Here is a tiny trained network, its code and every weight. The questions are about switching its units off for an input and a target symbol, where a switched-off unit gives its printed mean instead of its output.

import numpy as np


def w(rows, s, z=0):
    codes = np.array(rows[::2]) - 128.0
    scale = np.full(codes.shape[1], s)
    scale[-1] = z or s
    return codes * scale


def norm(h):
    return h / np.sqrt((h * h).mean(-1, keepdims=True) + 1e-5)


def f(y):
    return y / 2 * (1 + np.tanh(0.7978845608 * (y + 0.044715 * y**3)))


def softmax(a):
    e = np.exp(a - a.max(-1, keepdims=True))
    return e / e.sum(-1, keepdims=True)


def log_softmax(a):
    a = a - a.max(-1, keepdims=True)
    return a - np.log(np.exp(a).sum(-1, keepdims=True))


def net(x, mask):
    ids = ['αδεζηθλμξπστφψω'.index(c) for c in x.split()]
    T = len(ids)
    res = E[ids] + P[:T]
    u = 0
    for l in range(2):
        q, k, v = (norm(res) @ M[l].T for M in (Q, K, V))
        z = softmax(np.where(np.tri(T) > 0, q @ k.T / 4**0.5, -1e9)) @ v
        res = res + np.where(mask[u], z, O[l][:, -1]) @ O[l][:, :-1]
        u += 1
        y = f(norm(res) @ A[l][:, :-1].T + A[l][:, -1])
        res = res + np.where(mask[u : u + 24], y, B[l][:, -1]) @ B[l][:, :-1]
        u += 24
    return log_softmax(norm(res)[-1] @ U[:, :-1].T + U[:, -1])


Q, K, V, O, A, B = {}, {}, {}, {}, {}, {}
E = w([
[100,101,80,144,82,50,66],'α',
[112,97,69,150,75,32,89],'δ',
[119,72,94,101,76,79,55],'ε',
[62,113,108,149,156,35,85],'ζ',
[58,120,103,160,156,7,159],'η',
[57,125,112,145,170,22,129],'θ',
[85,104,104,133,127,68,64],'λ',
[104,105,85,149,118,49,103],'μ',
[143,210,189,104,170,16,126],'ξ',
[45,21,109,77,138,133,179],'π',
[49,88,132,91,185,79,227],'σ',
[146,136,221,68,121,192,57],'τ',
[74,38,181,51,130,214,101],'φ',
[115,96,190,47,116,218,245],'ψ',
[120,159,245,89,178,208,203],'ω',
],0.0015)
P = w([
[101,176,132,247,30,165,140],'0',
[81,102,177,132,90,71,91],'1',
[90,85,200,120,105,72,113],'2',
[119,81,167,106,133,63,100],'3',
[145,85,137,93,153,58,97],'4',
[172,74,122,91,158,66,105],'5',
[202,68,98,93,184,62,98],'6',
[212,63,85,84,202,74,102],'7',
[252,76,66,72,210,80,94],'8',
],0.0014)
Q[0] = w([
[40,25,249,53,138,133,139],'0.h1',
[218,21,138,13,242,38,56],'0.h1',
[57,242,24,237,8,205,184],'0.h1',
[74,223,246,235,1,180,159],'0.h1',
],0.0057)
K[0] = w([
[126,157,224,75,148,253,167],'0.h1',
[199,67,134,66,219,152,151],'0.h1',
[78,193,110,210,36,64,90],'0.h1',
[9,173,137,196,23,156,152],'0.h1',
],0.0058)
V[0] = w([
[105,122,7,129,179,13,205],'0.h1',
[210,241,205,118,161,92,209],'0.h1',
[59,158,159,175,125,93,3],'0.h1',
[107,54,121,83,83,170,232],'0.h1',
],0.0024)
O[0] = w([
[40,154,202,100,145,175,55,117],'0.h1',
[143,45,221,196,80,101,114,52],'0.h1',
[161,97,88,117,252,171,100,139],'0.h1',
[118,158,111,63,56,68,157,253],'0.h1',
],0.003,0.0012)
A[0] = w([
[90,23,172,116,188,111,149,90],'0.n1',
[123,99,107,98,84,83,37,76],'0.n2',
[109,106,58,120,144,86,145,154],'0.n3',
[114,175,123,112,129,139,196,189],'0.n4',
[189,136,142,24,90,116,139,121],'0.n5',
[140,148,100,112,162,57,196,127],'0.n6',
[186,217,105,92,119,35,117,205],'0.n7',
[108,178,194,156,187,223,174,136],'0.n8',
[167,52,158,208,28,42,155,26],'0.n9',
[177,108,198,118,162,185,112,122],'0.n10',
[238,82,89,124,130,197,199,145],'0.n11',
[75,164,210,101,143,95,102,136],'0.n12',
[185,145,77,40,43,100,174,25],'0.n13',
[164,142,154,176,70,107,100,41],'0.n14',
[137,133,236,178,135,92,86,156],'0.n15',
[164,107,127,101,1,67,184,5],'0.n16',
[126,185,115,191,46,191,172,106],'0.n17',
[98,158,92,161,107,162,202,142],'0.n18',
[75,187,132,130,211,220,79,145],'0.n19',
[80,153,113,109,118,152,221,150],'0.n20',
[93,155,151,107,159,68,171,80],'0.n21',
[185,149,166,86,89,170,107,86],'0.n22',
[150,101,122,100,104,94,100,114],'0.n23',
[163,81,142,119,92,108,39,81],'0.n24',
],0.003,0.0013)
B[0] = w([
[230,152,94,167,123,91,126,190],'0.n1',
[117,94,157,115,135,100,195,198],'0.n2',
[164,90,165,89,138,175,112,217],'0.n3',
[147,69,95,126,136,110,80,139],'0.n4',
[95,78,83,186,157,83,85,198],'0.n5',
[132,59,73,136,135,220,105,202],'0.n6',
[76,40,98,88,121,195,145,249],'0.n7',
[103,86,118,88,185,109,216,78],'0.n8',
[159,187,148,66,132,208,205,179],'0.n9',
[136,112,42,158,135,130,147,106],'0.n10',
[96,85,82,75,108,147,121,129],'0.n11',
[117,100,88,132,65,85,116,187],'0.n12',
[61,120,78,165,199,119,145,184],'0.n13',
[112,152,115,128,158,183,147,92],'0.n14',
[101,43,66,85,137,125,148,158],'0.n15',
[79,202,111,153,168,140,193,190],'0.n16',
[156,114,194,135,140,94,2,72],'0.n17',
[119,60,138,101,134,128,51,99],'0.n18',
[113,136,146,118,110,121,248,139],'0.n19',
[167,76,109,143,155,91,72,136],'0.n20',
[122,105,65,127,110,166,81,173],'0.n21',
[96,125,62,152,116,92,154,95],'0.n22',
[132,89,139,138,144,134,122,180],'0.n23',
[150,101,123,145,166,81,156,157],'0.n24',
],0.0026,0.0018)
Q[1] = w([
[136,23,64,59,121,100,217],'1.h1',
[193,251,181,214,73,225,99],'1.h1',
[193,254,182,195,80,218,61],'1.h1',
[70,28,99,80,159,33,211],'1.h1',
],0.0065)
K[1] = w([
[49,230,141,217,103,218,30],'1.h1',
[94,35,91,15,190,18,175],'1.h1',
[123,32,95,5,177,3,210],'1.h1',
[133,212,127,218,121,242,57],'1.h1',
],0.0061)
V[1] = w([
[141,70,34,108,230,200,155],'1.h1',
[85,3,145,130,223,14,183],'1.h1',
[3,183,164,78,91,47,3],'1.h1',
[135,200,184,229,222,196,84],'1.h1',
],0.0026)
O[1] = w([
[142,178,155,3,70,117,86,165],'1.h1',
[100,49,212,6,210,69,184,115],'1.h1',
[34,120,155,201,221,222,82,133],'1.h1',
[191,255,168,144,170,68,92,251],'1.h1',
],0.0027,0.0016)
A[1] = w([
[143,123,180,176,115,121,195,114],'1.n1',
[4,176,194,153,65,34,177,113],'1.n2',
[129,173,135,177,48,223,71,92],'1.n3',
[136,113,188,162,31,197,173,108],'1.n4',
[32,215,225,136,85,157,203,103],'1.n5',
[154,106,117,211,114,149,188,108],'1.n6',
[82,111,116,211,180,167,141,27],'1.n7',
[122,139,123,213,104,229,92,44],'1.n8',
[107,25,167,90,151,127,161,99],'1.n9',
[180,109,40,86,208,102,122,152],'1.n10',
[61,69,196,103,173,209,164,33],'1.n11',
[120,111,190,87,186,156,37,114],'1.n12',
[159,228,69,154,115,168,165,70],'1.n13',
[137,218,134,61,203,72,129,121],'1.n14',
[108,45,147,136,88,202,164,79],'1.n15',
[86,50,197,51,123,234,124,94],'1.n16',
[148,170,249,79,134,199,233,105],'1.n17',
[39,97,196,237,205,206,123,4],'1.n18',
[68,115,134,200,180,162,129,112],'1.n19',
[94,38,93,169,82,189,139,106],'1.n20',
[205,109,111,131,12,79,91,142],'1.n21',
[113,79,180,95,186,137,177,118],'1.n22',
[124,81,144,82,69,161,154,133],'1.n23',
[97,186,126,179,137,120,72,83],'1.n24',
],0.0034,0.0021)
B[1] = w([
[197,125,105,107,148,89,87,109],'1.n1',
[194,82,89,241,74,205,174,155],'1.n2',
[208,52,6,83,116,33,208,97],'1.n3',
[103,63,22,70,196,145,139,89],'1.n4',
[104,135,49,216,209,160,98,103],'1.n5',
[142,187,155,116,190,84,191,117],'1.n6',
[126,146,186,81,55,153,154,133],'1.n7',
[111,167,37,55,33,82,183,101],'1.n8',
[175,206,41,157,111,38,101,192],'1.n9',
[91,126,134,209,142,246,172,252],'1.n10',
[231,62,127,140,82,91,104,145],'1.n11',
[157,125,55,155,176,139,6,148],'1.n12',
[114,103,183,15,174,42,171,111],'1.n13',
[10,141,179,124,81,162,162,212],'1.n14',
[101,133,155,96,77,39,124,124],'1.n15',
[180,99,159,114,142,14,94,158],'1.n16',
[32,111,109,61,197,94,60,109],'1.n17',
[182,127,206,28,105,182,161,203],'1.n18',
[185,130,184,98,35,131,111,167],'1.n19',
[75,186,187,118,115,76,165,160],'1.n20',
[157,51,124,157,229,149,59,244],'1.n21',
[140,182,30,171,102,54,110,172],'1.n22',
[70,137,179,100,188,92,128,162],'1.n23',
[112,60,107,59,73,41,57,109],'1.n24',
],0.0026,0.0017)
U = w([
[190,221,21,181,88,73,80,85],'α',
[181,208,107,179,27,205,129,101],'δ',
[48,53,14,85,177,248,77,156],'ε',
[50,195,197,81,204,166,105,137],'ζ',
[216,107,209,219,206,55,72,119],'η',
[35,158,83,200,241,59,102,70],'θ',
[157,230,194,31,123,152,71,157],'λ',
[86,190,163,237,172,162,93,144],'μ',
[177,117,151,52,204,46,251,166],'ξ',
[105,64,161,168,9,18,14,198],'π',
[94,24,255,142,96,198,146,72],'σ',
[233,89,53,32,41,154,111,2],'τ',
[19,68,78,34,122,75,52,52],'φ',
[24,117,69,152,37,106,239,174],'ψ',
[254,57,65,169,181,193,148,152],'ω',
],0.0066,0.0032)

Each question gives the input, a string of symbols that net reads in full, and the target symbol t.
The units are the heads (4 rows each of Q, K, V and O) and the neurons (one row each of A and B). Each row of codes is followed by its name. A weight is (code - 128) times the scale printed after its matrix; where a second scale follows, it is the last column's (O, A, B and U).
mask holds one flag per unit, layer by layer, with each layer's heads first. A switched-off unit (its flag False) gives its mean, the last column of its rows in O or B, instead of its output. The means were averaged over made-up inputs and are rounded, as every weight is.
A unit's drop is (log p(t) with every unit on - log p(t) with that unit switched off) / (log p(t) with every unit on - log p(t) with every unit switched off).
The circuit of an input: a set's keep is (log p(t) with only the set's units on - log p(t) with every unit switched off) / (log p(t) with every unit on - log p(t) with every unit switched off). Starting from the 12 units with the biggest drops (on a tie, the unit counted first), units are removed one at a time, each time the one whose removal leaves the highest keep (on an exact tie, the one counted first), for as long as the keep stays at least 0.8.
circuit, biggest first: the units of the circuit, biggest drop first
k most important neurons: the k neurons with the biggest drops, biggest first
top k neurons in layer l: the k neurons of layer l with the biggest drops, biggest first
input σ λ ε ψ μ, target ψ: circuit, biggest first -> (0.h1, 0.n16)
input ε λ λ, target ε: circuit, biggest first -> (0.h1)
input τ σ σ ξ, target π: circuit, biggest first -> (0.h1, 0.n12)
input ξ τ ζ δ λ, target ξ: circuit, biggest first -> (1.h1, 0.h1)
input ξ λ δ θ τ θ τ, target ξ: circuit, biggest first -> (0.h1, 1.h1)
input τ ω μ, target ξ: circuit, biggest first -> (0.h1, 0.n9)
input λ η ζ σ σ π σ φ α, target λ: circuit, biggest first -> (1.h1, 0.h1)
input ξ ε ξ, target ξ: circuit, biggest first -> (0.h1, 1.h1, 0.n15)
input σ α π μ ω τ τ ψ, target σ: circuit, biggest first -> (1.h1, 0.h1)
input σ φ ε μ ω μ δ μ ξ, target σ: 2 most important neurons -> (1.n18, 0.n15)
input θ σ θ ε ξ λ, target η: circuit, biggest first -> (0.h1, 0.n7)
input π μ φ ω, target ξ: top 4 neurons in layer 0 -> (0.n9, 0.n16, 0.n15, 0.n10)
input ξ ε ω φ α σ φ φ, target ξ: 3 most important neurons -> (0.n15, 0.n8, 0.n10)
input η σ σ π τ σ ε, target η: most important neuron -> (0.n8)
input σ η λ σ λ ξ σ ζ, target σ: top 2 neurons in layer 0 -> (0.n17, 0.n7)
input σ ψ ξ ξ ξ, target σ: 3 most important neurons -> (1.n18, 0.n17, 0.n7)
input σ ε η λ, target σ: 2 most important neurons -> (1.n18, 0.n19)
input σ σ ξ, target π: top 2 neurons in layer 0 -> (0.n12, 0.n16)
input σ θ ε, target σ: 3 most important neurons -> (1.n18, 0.n17, 0.n7)
input θ ε ω δ φ σ ψ θ λ, target ψ: top neuron in layer 0 -> (0.n19)
input λ ε σ ζ ω ζ σ ψ, target λ: top 2 neurons in layer 0 -> (0.n19, 0.n9)
input ξ μ φ, target ξ: top 3 neurons in layer 0 -> (0.n15, 0.n8, 0.n10)
input σ μ θ, target σ: top 2 neurons in layer 1 -> (1.n18, 1.n7)
input φ θ ξ ψ ψ ζ, target ψ: 2 most important neurons -> (0.n16, 1.n2)
input ζ λ φ, target ε: 2 most important neurons -> (0.n5, 1.n10)
input λ ε ξ μ, target η: top 2 neurons in layer 1 -> (1.n21, 1.n18)
input π ε α σ π, target π: 2 most important neurons -> (1.n16, 1.n11)
input ω π ζ ω φ σ η σ, target ω: 3 most important neurons -> (1.n21, 0.n17, 0.n9)
input ψ ε φ θ θ, target ε: most important neuron -> (0.n16)
input σ δ θ π μ ψ, target ψ: top 2 neurons in layer 0 -> (0.n16, 0.n13)
